How the points are linked:
x130: κ>x633, β>x365, σ>x371, ρ>x790, ω>x21, λ>x176
x691: κ>x56, β>x160, σ>x853, ρ>x103, ω>x790, λ>x21
x73: κ>x395, β>x700, σ>x339, ρ>x540, ω>x153, λ>x656
x982: κ>x371, β>x363, σ>x736, ρ>x270, ω>x330, λ>x252
x404: κ>x531, β>x328, σ>x73, ρ>x395, ω>x512, λ>x434
x736: κ>x270, β>x649, σ>x159, ρ>x49, ω>x41, λ>x461
x363: κ>x969, β>x164, σ>x649, ρ>x252, ω>x853, λ>x371
x458: κ>x302, β>x339, σ>x56, ρ>x746, ω>x517, λ>x644
x633: κ>x517, β>x905, σ>x790, ρ>x523, ω>x972, λ>x714
x339: κ>x540, β>x294, σ>x709, ρ>x644, ω>x999, λ>x302
x365: κ>x905, β>x972, σ>x969, ρ>x176, ω>x56, λ>x633
x395: κ>x125, β>x434, σ>x540, ρ>x945, ω>x404, λ>x159
x461: κ>x842, β>x270, σ>x908, ρ>x469, ω>x649, λ>x795
x709: κ>x644, β>x458, σ>x21, ρ>x972, ω>x714, λ>x746
x164: κ>x130, β>x103, σ>x982, ρ>x371, ω>x627, λ>x969
x328: κ>x41, β>x419, σ>x700, ρ>x434, ω>x908, λ>x531
x627: κ>x21, β>x691, σ>x330, ρ>x164, ω>x161, λ>x103
x252: κ>x161, β>x371, σ>x461, ρ>x842, ω>x363, λ>x792
x972: κ>x32, β>x746, σ>x130, ρ>x633, ω>x709, λ>x905
x531: κ>x649, β>x41, σ>x395, ρ>x125, ω>x419, λ>x736
x153: κ>x404, β>x545, σ>x999, ρ>x73, ω>x882, λ>x700
x945: κ>x908, β>x159, σ>x447, ρ>x545, ω>x395, λ>x512
x447: κ>x545, β>x882, σ>x32, ρ>x952, ω>x540, λ>x153
x125: κ>x461, β>x736, σ>x945, ρ>x908, ω>x531, λ>x49
x517: κ>x294, β>x999, σ>x523, ρ>x458, ω>x32, λ>x339
x882: κ>x512, β>x945, σ>x389, ρ>x153, ω>x656, λ>x545
x21: κ>x972, β>x56, σ>x164, ρ>x130, ω>x160, λ>x365
x330: κ>x164, β>x853, σ>x41, ρ>x982, ω>x842, λ>x363
x160: κ>x709, β>x523, σ>x627, ρ>x21, ω>x176, λ>x56
x700: κ>x434, β>x404, σ>x294, ρ>x656, ω>x545, λ>x395
x302: κ>x882, β>x540, σ>x746, ρ>x389, ω>x294, λ>x447
x908: κ>x469, β>x49, σ>x545, ρ>x328, ω>x125, λ>x419
x58: κ>x363, β>x330, σ>x531, ρ>x649, ω>x795, λ>x982
x545: κ>x328, β>x512, σ>x952, ρ>x700, ω>x945, λ>x404
x434: κ>x736, β>x531, σ>x656, ρ>x159, ω>x328, λ>x125
x969: κ>x176, β>x130, σ>x252, ρ>x161, ω>x103, λ>x790
x512: κ>x419, β>x908, σ>x153, ρ>x404, ω>x159, λ>x328
x792: κ>x691, β>x161, σ>x795, ρ>x853, ω>x371, λ>x627
x469: κ>x330, β>x795, σ>x328, ρ>x41, ω>x461, λ>x58
x649: κ>x252, β>x982, σ>x125, ρ>x461, ω>x58, λ>x270
x159: κ>x49, β>x125, σ>x882, ρ>x512, ω>x434, λ>x908
x842: κ>x627, β>x792, σ>x469, ρ>x330, ω>x252, λ>x853
x656: κ>x159, β>x395, σ>x302, ρ>x882, ω>x700, λ>x945
x176: κ>x714, β>x633, σ>x161, ρ>x160, ω>x365, λ>x523
x294: κ>x656, β>x73, σ>x458, ρ>x302, ω>x952, λ>x540
x270: κ>x792, β>x252, σ>x49, ρ>x795, ω>x982, λ>x842
x49: κ>x795, β>x461, σ>x512, ρ>x419, ω>x736, λ>x469
x790: κ>x523, β>x176, σ>x792, ρ>x691, ω>x130, λ>x160
x905: κ>x999, β>x32, σ>x176, ρ>x714, ω>x746, λ>x517
x389: κ>x153, β>x447, σ>x905, ρ>x999, ω>x302, λ>x952
x419: κ>x58, β>x469, σ>x404, ρ>x531, ω>x49, λ>x41
x795: κ>x853, β>x842, σ>x419, ρ>x58, ω>x270, λ>x330
x952: κ>x700, β>x153, σ>x517, ρ>x294, ω>x447, λ>x73
x161: κ>x160, β>x790, σ>x842, ρ>x627, ω>x969, λ>x691
x371: κ>x790, β>x969, σ>x270, ρ>x792, ω>x164, λ>x161
x999: κ>x73, β>x952, σ>x714, ρ>x339, ω>x389, λ>x294
x32: κ>x952, β>x389, σ>x633, ρ>x517, ω>x644, λ>x999
x540: κ>x945, β>x656, σ>x644, ρ>x447, ω>x73, λ>x882
x56: κ>x746, β>x709, σ>x103, ρ>x365, ω>x523, λ>x972
x523: κ>x458, β>x714, σ>x691, ρ>x56, ω>x633, λ>x709
x644: κ>x447, β>x302, σ>x972, ρ>x32, ω>x339, λ>x389
x853: κ>x103, β>x627, σ>x58, ρ>x363, ω>x792, λ>x164
x714: κ>x339, β>x517, σ>x160, ρ>x709, ω>x905, λ>x458
x746: κ>x389, β>x644, σ>x365, ρ>x905, ω>x458, λ>x32
x103: κ>x365, β>x21, σ>x363, ρ>x969, ω>x691, λ>x130
x41: κ>x982, β>x58, σ>x434, ρ>x736, ω>x469, λ>x649

The rows follow the links: the fewer symbols apart two points are, the more alike their rows tend to be.

Each row is also shifted at random along 4 hidden directions that mean nothing.

Some points, each with a row of numbers:
x73:  94    0    5  -15  -14   -9  -11   20  -13  -16    9   17  -36    1   -8   13  -27  -11   11  -24   10  -16    6   19    8   25  -27  -13   15    8  -33    8  -17   15   33    1   -7
x164:  77   32   39   -5  -12   21   28   -4   38    6  -23   -1  -24    9   20   11  -10   32  -22   -6  -33    3  -15    0  -31    7   -9   31  -17  -31   -1  -25  -30    3   17  -21   23
x905:  16    7   29  -32  -19   -7   -9    5   -3  -17    6   11  -59    4    4   20  -33    2   12  -34    3  -23    9   13   -9   23  -39    1    2    2  -28    7  -29   17   43  -12  -10
x700:  65  -36  -31   -1    1  -32  -30   12  -38  -15   34   -7    5  -37  -46   12    0  -37   22   -6   44  -16   17   23   34   18   -5  -31   42   28  -21   31   17   -3    2   41  -27
x270: -112   -30    -7   -12   -14   -22   -39     3   -44    -9    24     4    -9     2   -43    24   -21   -24    29    -9    34     5    25    12    23    19   -19   -41     4    19   -11    26    19    -4    10   -19   -17
x328: -47   -7  -30   38   18    7    7    1   -4   14   -4   -5   60    4  -10  -16   27   -6  -10   34   -2   29   -8  -11   15  -19   35  -12   -4   -1   24   -8   32  -17  -41    3   12
x469:  41   25   -2   23   -2   14   44   26   40   -1  -12   -7    5  -49   -6    8   18   13  -41    3  -20  -13  -36   29   -6   19   14   34   43  -21  -27  -24  -32    5    7   60   25
x294:   2   31   29    3  -22   21   25   21   22   -5  -19   19  -35    6    4   20  -23   19  -21  -16  -27    1  -17   21  -12   31  -20   14    0  -26  -30  -22  -37    9   36  -12   26
x545: -28  -14  -13    6   21   -3   -5  -30   -1   15    2  -21   42    4   10  -21   28    0    6   24    2   13    6  -29   -4  -35   28    2  -19    5   42    5   31  -15  -42   -4   -9
x746:  66  -36    2  -52   19  -36  -51  -58  -25   -4   28  -28   -9   15   31  -26    5  -14   51  -10   30  -26   40  -45  -11  -47   -7   -7  -28   38   45   41   29    1  -20  -16  -58
x691: -12  -26  -12  -34   11  -26  -44  -21  -36   -8   21    3  -11   32   26  -25   -7  -23   42  -15   28  -20   34  -30    7  -30  -12  -21  -16   38   19   35   23    9   -2  -17  -44
x633: 116   24   38  -32   -1    0   21  -22   45   -4  -10  -19  -38  -26   40   -3    2   26  -12  -18  -19  -37  -12   -5  -39   -8   -9   48    5  -11    0   -9  -36   12   18   25  -10
x908: -17   27   41  -11   -7   12   31  -16   45    2  -16  -19  -25  -24   17   14    2   33  -23   -7  -28  -10  -18    4  -37    4   -5   44   -4  -28    1  -19  -33    2   10   10   14
x853:  29    8    8    1  -21   -4   13   31    9  -19    7    1  -32  -53  -40   38  -15   -3  -15  -20    6  -21  -14   48    8   51  -19    4   48  -10  -49   -4  -33    7   37   44    9
x945:  49   32  -12   38    0   28   50   36   36    4  -25   14   17  -15   10   -9   17   13  -44   12  -30    3  -37   18    1   11   20   27   28  -20  -23  -32  -23    7    3   37   35
x130: -121    47    56   -33   -15    25    21    -5    38    -2   -31    23   -66    46    71   -10   -32    36    -9   -28   -40   -23    -8   -17   -42    -5   -33    38   -35   -17    -6   -21   -46    27    43   -44    10
x41:  62   -2  -49   63   21   22   18   21   -7   22  -19   17   79   30   -3  -34   32  -11  -21   47  -14   44  -14  -13   28  -24   46  -19  -10   -3   20  -18   38  -14  -50   -6   29
x58: -59   18   15   -2   13    5   31  -25   47    7   -8  -34    9  -39   25   -9   30   23  -21    6  -19  -16  -21   -8  -32  -18   18   50    9  -15   20  -13  -16   -6  -19   42    2
x458: -23   13   -8   48    4   30   29    4   14   25  -25    1   52   17  -12    1   20   15  -29   38  -27   50  -22   -7    1   -6   32    0  -24  -28   20  -30   16  -21  -35  -25   42
x56: -14  -35   -2   -4   -8  -14  -42  -15  -44    3   22   -7   11   15  -47   26  -14  -16   32    7   29   30   27    0   17   13  -11  -45  -22    7   13   21   34  -20  -10  -44   -9
x330:  65   10   76   -6  -31    9   19  -37   41   13   -5  -58  -19  -60  -67   91  -10   50  -22    1  -19   39  -17   36  -49   49  -11   30  -20  -67    3  -26  -24  -38    5  -25   37
x649: -25  -31    1  -23   15  -20  -38  -44  -23    8   16  -20   15   21   10  -13    6   -7   35    7   19    6   30  -36   -4  -33    3  -15  -36   18   43   25   34  -12  -31  -32  -30
x159:  89   19   24  -36    0   -7   13   -4   31  -15   -2   -4  -50  -25   44  -10   -5   10   -4  -32  -10  -53   -7    1  -24   -5  -19   41   23    6  -17    1  -41   24   33   40  -18
x999: -29    3   40  -70  -11  -23  -21  -19    6  -25   13   -5  -81   -5   39    4  -32    4   28  -50   12  -60   19   -5  -26    1  -46   21    4   17  -15   22  -34   27   48    5  -40
x982:  35   -2  -13   10   28    4    6  -30   12   17   -6  -20   45    9   34  -39   37    6   -1   26  -11    6   -4  -37  -12  -49   36   15  -21    3   46   -3   26  -12  -46    4   -6

The symbols that take the first to the second take the third to the fourth, perhaps in another order. What is the fourth?
Answers are names.
-38   41    3   15   -2   27   43   31   35   -2  -27   23  -12    1   32  -16    1   15  -36   -4  -33  -13  -29   11   -7    8    5   31   19  -15  -24  -31  -36   20   19   25   25
to  79   35    8    1   10   19   39    6   44    4  -23    7  -10    0   56  -32   14   18  -29   -5  -33  -25  -24  -10  -21  -17   10   43    7   -8   -2  -22  -31   18    7   27   10
as  38  -42  -21   -3   12  -32  -34  -26  -29    3   33  -34   34  -33  -44   10   18  -19   26   14   37    7   21   -3   13   -9   14  -23    8   18   23   29   38  -23  -33   19  -26
to x153

-26   36   29   -7   -2   20   35    2   42    0  -24    5  -26    1   39   -8   -2   26  -23   -9  -34  -18  -21   -2  -28   -1   -5   41   -2  -18   -8  -24  -37   12   20    7   15
to  -9   10  -15   33   10    4   44   10   42    5   -3  -33   36  -83  -25    8   44    9  -43   19  -11   -8  -37   29   -7   11   37   40   52  -19   -7  -19  -13  -13  -23   89   20
as  40   27   16    2  -10   11   29   20   30   -8  -13    5  -27  -24   10    9   -6   14  -24  -16  -18  -20  -22   22  -11   20  -11   27   24  -14  -28  -17  -40   14   27   31   13
to x540

-40  -23  -28   28    4    3  -23    6  -42   13    2   15   43   45  -28   -3   -1  -18   13   27   12   48   16  -11   32   -5   13  -49  -28    7   15    6   43  -16  -26  -49   10
to  -4  -39  -10  -25   22  -35  -32  -51  -14    1   33  -49   25  -34   -9   -6   29  -11   31    7   32  -12   22  -21   -8  -32   15    0    1   22   43   31   33  -18  -38   26  -42
as -25  -26  -10  -44    2  -41  -36   -7  -24  -25   36   -9  -36  -25    3   -5   -9  -30   37  -31   38  -51   28    3    8   -1  -24   -8   31   41  -13   39   -3   18   21   37  -52
to x952

 97  -24  -29  -22   17  -21  -40   -9  -39   -8   17   16    1   41   35  -43   -2  -30   39   -6   24  -20   30  -35   19  -36   -4  -25  -11   45   18   32   28   12   -9  -13  -41
to -34  -24    3  -42    8  -22  -49  -30  -37   -5   17    4  -19   47   28  -20  -17  -15   46  -13   23  -12   38  -37    1  -30  -19  -24  -36   35   25   32   22    8    1  -45  -42
as -74   34   46  -11   -1   27   27  -26   45   15  -29   -5  -18   32   52   -8   -5   43  -18    0  -43    8  -14  -27  -42  -19   -3   39  -48  -30   23  -27  -24    2    0  -42   19
to x714

 15  -15   -1    0  -20   -4  -30   21  -46   -9    9   29  -20   37  -32   23  -38  -19   23  -12   19   18   21   14   26   29  -27  -48  -12   10  -23   13   11    3   25  -51    0
to -118    35    45   -21   -20    15    21     7    32    -8   -19    11   -58     3    25    16   -26    26   -15   -28   -25   -21   -13    11   -27    21   -29    31    -3   -21   -26   -19   -49    17    44   -10    12
as -78  -14  -13    2   17   -3  -15  -25  -11   14    1   -9   33   26   18  -25   16   -4   14   19    4   14   13  -32    1  -35   18   -8  -31   11   39    7   32  -12  -34  -26  -10
to x952

102  -30   -8  -15    8  -11  -44  -27  -42    5   11    3   12   51    6  -14   -6  -13   38    8   19   20   34  -35    9  -27   -1  -35  -44   22   35   23   39   -9  -20  -58  -23
to  46   35    1   41   -5   37   49   32   32   12  -33   21   18   10    6    1    7   22  -44   17  -38   24  -33   12   -1   13   18   17    1  -30  -15  -36  -17    0    1   -1   46
as  59   30   -7   55   -5   35   51   32   30   13  -29   13   32  -11  -17    9   13   17  -49   24  -32   33  -39   23    3   20   24   15   12  -36  -18  -39  -15   -8   -7   10   51
to x700

126  -24  -27   29   11    4  -24   -7  -40   19    0   14   55   55  -15  -13    6  -13   18   34    9   54   17  -25   25  -22   21  -45  -42    6   34    6   53  -19  -41  -62    7
to  25   36   25   23  -11   34   39   15   34    9  -31   13   -5   15   12    9   -6   29  -33    6  -40   19  -27    8  -17   11    2   21  -14  -35  -10  -34  -25    0    9  -21   40
as  83  -32  -16  -29    8  -32  -40  -14  -33  -14   28   -5  -12   -1    3  -12   -5  -28   36  -15   35  -25   30  -11   15  -12  -12  -23   11   37    5   35   19    6    2   10  -43
to x882

  8   20    6   26    7   21   35   -7   36   17  -20  -16   28  -16    5   -2   26   24  -31   22  -27   17  -26   -1  -17   -7   27   29   -2  -26   14  -26   -7  -12  -22   14   28
to -26   30  -12   32   12   27   44   18   35   11  -28   10   26    2   32  -27   25   13  -37   18  -32    2  -32   -2   -3  -13   28   30   10  -15    0  -29  -13    5  -13   26   27
as  31  -33   16   -9  -19  -15  -47  -17  -46    3   21   -8   -5   19  -63   46  -31  -10   33    0   29   42   30    7   13   25  -24  -50  -34   -5    9   19   29  -24    2  -67   -1
to x270

-115   -44   -23   -20     5   -47   -37   -12   -33   -15    47   -34     4   -65   -53    19    11   -31    28    -9    52   -25    21    18    16    11    -2   -19    45    29    -5    39    20    -9    -7    57   -42
to  49   -1  -46   23   -6    6  -16   60  -51  -13   -1   69   -3   62    3  -23  -28  -37   12   -6   13    4   12    7   54   12  -15  -55    9   30  -37    9   12   26   25  -25    4
as  -7   -9  -24  -30    5  -23  -27   21  -29  -25   17   32  -36   18   36  -36  -18  -33   28  -30   25  -53   22   -5   22   -9  -23  -17   28   48  -25   31   -6   36   34   25  -41
to x365

 19   23   18   16  -31   24   16   44    0   -6  -16   36  -32   19  -22   35  -39    8  -20  -14  -16   20  -14   34    8   50  -27  -14    1  -23  -46  -21  -29    8   43  -33   37
to  79  -10   -2  -30   -5  -14  -30    6  -28  -16   13   24  -36   28   17   -9  -26  -18   29  -24   19  -23   23   -6   13   -1  -27  -21   -2   28  -14   21   -1   19   27  -17  -27
as -38  -25  -14   20    2    1  -22  -12  -33   17    4   -3   42   29  -33    8    4   -8   14   28   12   50   15  -12   15   -8   15  -38  -33   -2   27    6   42  -25  -33  -48    9
to x523

 -3  -19  -22  -16    3  -15  -36    9  -42  -11   14   26  -10   42   14  -24  -16  -28   33  -11   26  -12   26  -16   26  -13  -15  -35   -7   36   -2   26   20   13    9  -22  -28
to -73  -35  -37   14    8  -21  -26    3  -35   -1   25  -10   34  -18  -42    3   12  -29   20   13   35    9   15    7   29    2   12  -34   19   21    3   21   34  -13  -22   19  -15
as -46    2  -36   47   18   14   32   15   16   13  -10   -7   62  -27   -9  -17   41   -2  -30   32  -12   16  -27    6   13   -9   44   10   21   -8    8  -18   11  -10  -38   46   23
to x969

 -4   22   24    4    2   15   34  -18   46    9  -16  -26    5  -30   10    7   18   31  -26    8  -26    0  -24   -1  -31   -4   14   41   -3  -30   11  -23  -18   -8  -10   17   20
to   1   22   18  -29  -10    1    6   18   12  -18   -5   22  -59    5   36   -6  -25    3    0  -35   -8  -42   -1    7   -9   10  -30   17   18    8  -32    2  -40   29   45   11   -9
as  66   25   44   23  -15   33   31  -17   37   23  -27  -19   11    3  -20   38   -1   44  -30   21  -39   51  -22    6  -31   16    8   20  -41  -56   15  -38  -10  -27  -11  -48   50
to x103

 62   20   66  -24  -27   10    6  -17   26    0  -11  -15  -49   -4  -11   49  -29   35   -7  -19  -21   12   -5   16  -35   31  -31   18  -27  -37   -9  -18  -34   -7   30  -42   20
to -38   14   25  -25   20    0   20  -49   47   10   -8  -40    2  -21   52  -25   33   30   -8    4  -21  -22  -10  -32  -45  -42   17   54  -16   -8   41   -8   -9   -4  -25   20  -14
as -30    1  -14  -24   -5   -7  -21   31  -28  -22    5   47  -47   43   31  -24  -32  -24   23  -32   15  -35   18   -2   22    3  -32  -22   10   36  -31   17  -11   34   42   -9  -25
to x164

-20  -31  -18   -5   -6  -21  -36    4  -45   -8   24    5    2    4  -37   13  -14  -28   28   -3   31    7   22    7   26   13  -10  -41    4   22   -6   26   24   -5    3  -12  -17
to -87   -3  -21   34   13    7   14   -3    5   15   -5  -13   52  -11  -15   -6   31    0  -18   31   -5   25  -12   -4    7  -12   32    2    1   -9   19  -10   21  -19  -38   14   14
as 118  -13    8  -15  -18  -13  -24    8  -28  -11   15    8  -29    4  -29   28  -29  -12   19  -18   19   -1   15   15   12   28  -27  -26    3    6  -21   15   -1    1   26  -19   -8
to x649

